Below are the code and all the weights of a small trained network. Each question names an input and a class and asks about switching units off, where a switched-off unit gives its printed mean instead of its output.

import numpy as np


def w(rows, s, z=0):
    codes = np.array(rows[::2]) - 128.0
    scale = np.full(codes.shape[1], s)
    scale[-1] = z or s
    return codes * scale


def f(y):
    return y / 2 * (1 + np.tanh(0.7978845608 * (y + 0.044715 * y**3)))


def log_softmax(a):
    a = a - a.max(-1, keepdims=True)
    return a - np.log(np.exp(a).sum(-1, keepdims=True))


def net(x, mask):
    res = np.array(x, float).reshape(1, 8) / 4 @ E
    y = f(res @ A[0][:, :-1].T + A[0][:, -1])
    res = res + np.where(mask, y, B[0][:, -1]) @ B[0][:, :-1]
    return log_softmax(res[-1] @ U[:, :-1].T + U[:, -1])


A, B = {}, {}
E = w([
[124,127,135,132,125,130,131,132,122,128],'x0',
[111,145,164,195,94,160,22,180,241,81],'x1',
[210,45,60,182,152,246,200,198,125,96],'x2',
[101,114,13,164,2,141,75,80,77,109],'x3',
[122,126,130,123,126,128,125,131,120,126],'x4',
[178,152,202,57,49,219,195,19,189,84],'x5',
[242,190,137,50,109,131,70,193,75,104],'x6',
[56,244,61,117,111,101,231,191,160,49],'x7',
],0.0051)
A[0] = w([
[106,180,99,134,122,111,174,153,131,102,156],'n0',
[158,90,161,152,142,141,94,102,108,165,51],'n1',
[122,127,86,164,185,60,107,187,86,148,48],'n2',
[190,85,77,161,156,254,172,195,147,105,2],'n3',
[142,137,191,109,203,119,150,165,164,151,92],'n4',
[132,100,113,89,154,130,182,103,59,148,51],'n5',
[135,101,135,135,110,134,98,114,107,139,21],'n6',
[139,126,202,119,189,97,153,165,174,135,85],'n7',
[123,130,104,93,150,118,211,50,47,166,75],'n8',
[118,132,62,136,76,129,98,105,118,131,83],'n9',
[152,80,153,129,141,142,83,96,127,154,56],'n10',
[158,79,157,141,144,137,82,118,98,162,93],'n11',
[93,186,152,97,95,83,89,94,146,167,44],'n12',
[109,136,164,198,93,168,70,144,241,85,59],'n13',
[134,134,158,98,95,162,156,85,154,100,53],'n14',
[230,169,138,42,93,115,83,182,62,83,237],'n15',
[152,87,153,137,114,131,97,100,115,187,195],'n16',
[77,78,131,195,141,107,179,58,163,137,144],'n17',
[143,83,172,141,142,147,89,104,103,158,18],'n18',
[108,119,94,146,40,114,101,100,96,111,143],'n19',
[148,143,152,107,100,162,164,69,162,96,1],'n20',
[101,173,100,124,132,127,165,166,141,103,52],'n21',
[87,119,92,179,187,94,94,190,102,134,65],'n22',
[106,179,122,142,122,113,173,175,136,88,57],'n23',
[106,186,171,111,140,77,96,79,128,133,45],'n24',
[115,120,77,141,72,129,89,96,91,114,137],'n25',
],0.0088,0.0039)
B[0] = w([
[129,77,98,71,95,99,115,92,190,91,177],'n0',
[70,159,75,80,85,102,128,104,142,85,153],'n1',
[168,107,214,89,28,192,120,53,106,200,187],'n2',
[63,55,153,234,125,26,98,49,82,91,216],'n3',
[111,169,61,124,178,213,159,93,57,93,183],'n4',
[157,154,121,136,126,60,44,177,100,118,162],'n5',
[115,158,84,119,114,114,144,133,98,120,124],'n6',
[134,185,76,115,184,201,158,104,44,94,182],'n7',
[229,132,123,112,147,76,15,240,105,121,206],'n8',
[125,139,110,128,187,198,148,120,78,120,166],'n9',
[99,151,90,78,74,97,149,115,142,92,157],'n10',
[72,162,62,64,70,114,164,101,179,94,169],'n11',
[106,51,161,202,165,51,122,74,90,102,183],'n12',
[229,156,108,92,147,75,15,240,80,132,242],'n13',
[179,117,192,114,58,176,87,87,65,206,168],'n14',
[71,189,149,200,124,112,188,159,202,189,254],'n15',
[114,119,94,96,120,108,166,138,183,90,205],'n16',
[72,254,149,189,112,110,204,203,188,200,223],'n17',
[101,152,65,86,67,96,132,99,133,76,148],'n18',
[129,118,98,131,214,209,158,128,101,115,205],'n19',
[174,113,202,89,48,192,94,57,66,190,164],'n20',
[108,124,85,82,75,106,122,93,145,96,147],'n21',
[179,100,183,86,54,185,102,80,101,201,196],'n22',
[94,128,56,59,78,106,133,74,153,75,155],'n23',
[77,57,135,212,167,92,107,62,75,96,174],'n24',
[140,150,110,128,193,195,179,132,117,107,194],'n25',
],0.0076,0.0061)
U = w([
[169,99,207,91,5,198,110,58,84,200,80],'0',
[94,49,143,245,150,35,120,56,80,71,88],'1',
[102,136,45,24,57,93,153,101,203,50,89],'2',
[207,149,116,109,146,77,37,254,94,115,98],'3',
[129,160,84,129,236,247,181,111,71,86,98],'4',
[93,213,158,215,101,114,200,183,210,207,91],'5',
[148,104,141,128,140,132,141,128,175,127,254],'6',
[127,101,141,118,141,129,142,144,162,136,242],'7',
],0.0087,0.012)

Each question gives the input, the list of numbers given to net, and the class t.
The units are the neurons (one row each of A and B). Each row of codes is followed by its name. A weight is (code - 128) times the scale printed after its matrix; where a second scale follows, it is the last column's (A, B and U).
mask holds one flag per neuron, in row order. A switched-off neuron (its flag False) gives its mean, the last column of its row in B, instead of its output. The means were averaged over made-up inputs and are rounded, as every weight is.
A unit's drop is (log p(t) with every unit on - log p(t) with that unit switched off) / (log p(t) with every unit on - log p(t) with every unit switched off).
The circuit of an input: a set's keep is (log p(t) with only the set's units on - log p(t) with every unit switched off) / (log p(t) with every unit on - log p(t) with every unit switched off). Starting from the 12 units with the biggest drops (on a tie, the unit counted first), units are removed one at a time, each time the one whose removal leaves the highest keep (on an exact tie, the one counted first), for as long as the keep stays at least 0.8.
units of the circuit, in order: the units of the circuit, biggest drop first
unit that matters most: the unit with the biggest drop
top k neurons: the k neurons with the biggest drops, biggest first
drop of u: that unit's drop, to one decimal
input [4,5,-8,-4,0,3,6,-8], class 1: units of the circuit, in order : (n24)
input [6,2,-1,7,-6,-3,4,2], class 4: units of the circuit, in order : (n19; n25)
input [2,6,1,-3,-1,-7,7,-1], class 0: top 3 neurons : (n2; n22; n17)
input [-2,-8,-7,6,5,-8,7,4], class 0: top 3 neurons : (n2; n22; n13)
input [-4,3,-4,-8,-3,-2,3,7], class 4: top 2 neurons : (n7; n4)
input [-1,-7,-1,6,-1,6,2,0], class 3: top 4 neurons : (n8; n5; n2; n22)
input [3,-4,-5,7,2,-2,-7,-1], class 4: top 2 neurons : (n19; n25)
input [7,-1,-3,-5,4,-4,4,7], class 2: units of the circuit, in order : (n23; n0)
input [2,-5,3,-3,0,-1,-1,0], class 3: units of the circuit, in order : (n8; n5)
input [-7,-7,-2,-7,-6,-2,-8,-1], class 5: top 2 neurons : (n17; n13)
input [6,-2,0,1,-5,3,-7,8], class 2: top 2 neurons : (n0; n23)
input [7,7,0,-6,-1,8,-3,-4], class 0: top 3 neurons : (n20; n14; n8)
input [-7,5,-3,-5,4,8,-7,2], class 0: top 3 neurons : (n20; n14; n15)
input [0,0,3,8,-2,2,6,3], class 4: unit that matters most : n19
input [3,1,-3,6,-6,-4,1,8], class 2: top 2 neurons : (n0; n23)
input [5,-8,8,2,-4,-4,-4,4], class 1: top 2 neurons : (n3; n13)
input [4,-4,-8,-7,-2,-4,8,-7], class 1: top 3 neurons : (n24; n12; n17)
input [-6,-4,8,-4,6,-5,-5,-6], class 1: drop of n3 : 2.2
input [7,7,-2,7,-3,0,0,5], class 3: drop of n13 : 1.8
input [2,-4,-1,-2,8,-8,-7,-4], class 0: unit that matters most : n2
input [8,2,-6,-5,3,5,0,8], class 2: drop of n12 : -0.1
